Below is a small trained network, with its code and all its weights. Each question gives an input and a class and asks what happens when units are switched off, that is, made to give their printed mean instead of their output.

import numpy as np


def w(rows, s, z=0):
    codes = np.array(rows[::2]) - 128.0
    scale = np.full(codes.shape[1], s)
    scale[-1] = z or s
    return codes * scale


def f(y):
    return np.maximum(y, 0)


def log_softmax(a):
    a = a - a.max(-1, keepdims=True)
    return a - np.log(np.exp(a).sum(-1, keepdims=True))


def net(x, mask):
    res = np.array(x, float).reshape(1, 6) / 4 @ E
    y = f(res @ A[0][:, :-1].T + A[0][:, -1])
    res = res + np.where(mask, y, B[0][:, -1]) @ B[0][:, :-1]
    return log_softmax(res[-1] @ U[:, :-1].T + U[:, -1])


A, B = {}, {}
E = w([
[199,190,227,224,233],'x0',
[165,206,16,1,230],'x1',
[140,133,132,118,121],'x2',
[137,126,133,124,132],'x3',
[151,128,140,108,129],'x4',
[16,205,238,28,182],'x5',
],0.0065)
A[0] = w([
[103,148,32,130,233,105],'N0',
[201,74,46,172,166,117],'N1',
[113,168,146,209,206,49],'N2',
[60,76,80,76,87,1],'N3',
[2,173,214,67,189,101],'N4',
[68,60,123,29,19,57],'N5',
[96,26,27,60,80,54],'N6',
[47,59,208,227,61,158],'N7',
[161,182,141,187,176,8],'N8',
],0.0091,0.0094)
B[0] = w([
[68,100,141,66,190,173],'N0',
[9,78,80,137,144,189],'N1',
[47,104,146,161,211,156],'N2',
[139,137,197,174,201,146],'N3',
[56,74,32,182,107,199],'N4',
[129,153,151,197,210,181],'N5',
[82,143,147,155,183,182],'N6',
[86,131,90,37,187,252],'N7',
[105,166,194,213,199,142],'N8',
],0.012)
U = w([
[97,159,204,193,185,64],'0',
[108,144,124,117,134,246],'1',
[109,146,130,41,163,108],'2',
[102,93,79,180,101,82],'3',
[106,157,134,122,130,244],'4',
[111,153,129,120,134,225],'5',
[151,141,110,92,125,66],'6',
[248,80,135,79,32,10],'7',
],0.014,0.013)

Each question gives the input, the list of numbers given to net, and the class t.
The units are the neurons (one row each of A and B). Each row of codes is followed by its name. A weight is (code - 128) times the scale printed after its matrix; where a second scale follows, it is the last column's (A, B and U).
mask holds one flag per neuron, in row order. A switched-off neuron (its flag False) gives its mean, the last column of its row in B, instead of its output. The means were averaged over made-up inputs and are rounded, as every weight is.
A unit's drop is (log p(t) with every unit on - log p(t) with that unit switched off) / (log p(t) with every unit on - log p(t) with every unit switched off).
The circuit of an input: a set's keep is (log p(t) with only the set's units on - log p(t) with every unit switched off) / (log p(t) with every unit on - log p(t) with every unit switched off). Starting from all 9 units, units are removed one at a time, each time the one whose removal leaves the highest keep (on an exact tie, the one counted first), for as long as the keep stays at least 0.8.
circuit, biggest first: the units of the circuit, biggest drop first
most important unit: the unit with the biggest drop
top k neurons: the k neurons with the biggest drops, biggest first
drop when u is switched off: that unit's drop, to one decimal
input [7,3,5,-4,5,-8], class 3: top 3 neurons -> N1; N5; N7
input [6,-5,-7,-5,4,6], class 1: top 2 neurons -> N4; N7
input [-4,5,-5,2,8,5], class 5: top 2 neurons -> N7; N4
input [-4,4,6,-2,-2,4], class 1: top 2 neurons -> N7; N4
input [5,-4,6,0,8,2], class 5: circuit, biggest first -> N5; N6
input [-6,-4,-1,2,6,-3], class 0: top 2 neurons -> N5; N6
input [-5,1,-3,-5,-4,0], class 0: top 3 neurons -> N7; N5; N6
input [-7,0,-7,-2,5,5], class 0: top 2 neurons -> N5; N3
input [7,6,4,-4,-4,-3], class 0: most important unit -> N7
input [1,-4,-2,0,-1,-2], class 2: circuit, biggest first -> N7; N4
input [-8,-8,-2,-3,-1,-1], class 0: top 3 neurons -> N5; N3; N6
input [5,2,5,8,2,8], class 3: top 2 neurons -> N4; N7
input [-5,4,-4,-4,8,8], class 3: top 2 neurons -> N4; N7
input [-4,-5,7,0,-6,8], class 3: most important unit -> N4
input [8,7,6,5,-2,0], class 0: top 3 neurons -> N7; N8; N2
input [7,-8,6,6,-6,-3], class 2: top 2 neurons -> N7; N5
input [-2,3,4,5,-1,5], class 3: circuit, biggest first -> N4; N7
input [-5,5,-5,7,8,7], class 5: top 3 neurons -> N7; N4; N1
input [-1,-8,4,3,5,-7], class 2: drop when N7 is switched off -> 0.9
input [-8,-8,-5,-5,-3,7], class 0: most important unit -> N5
input [7,-3,7,1,-8,8], class 3: drop when N4 is switched off -> 1.1
input [-8,8,8,0,8,-2], class 0: drop when N5 is switched off -> 0.3
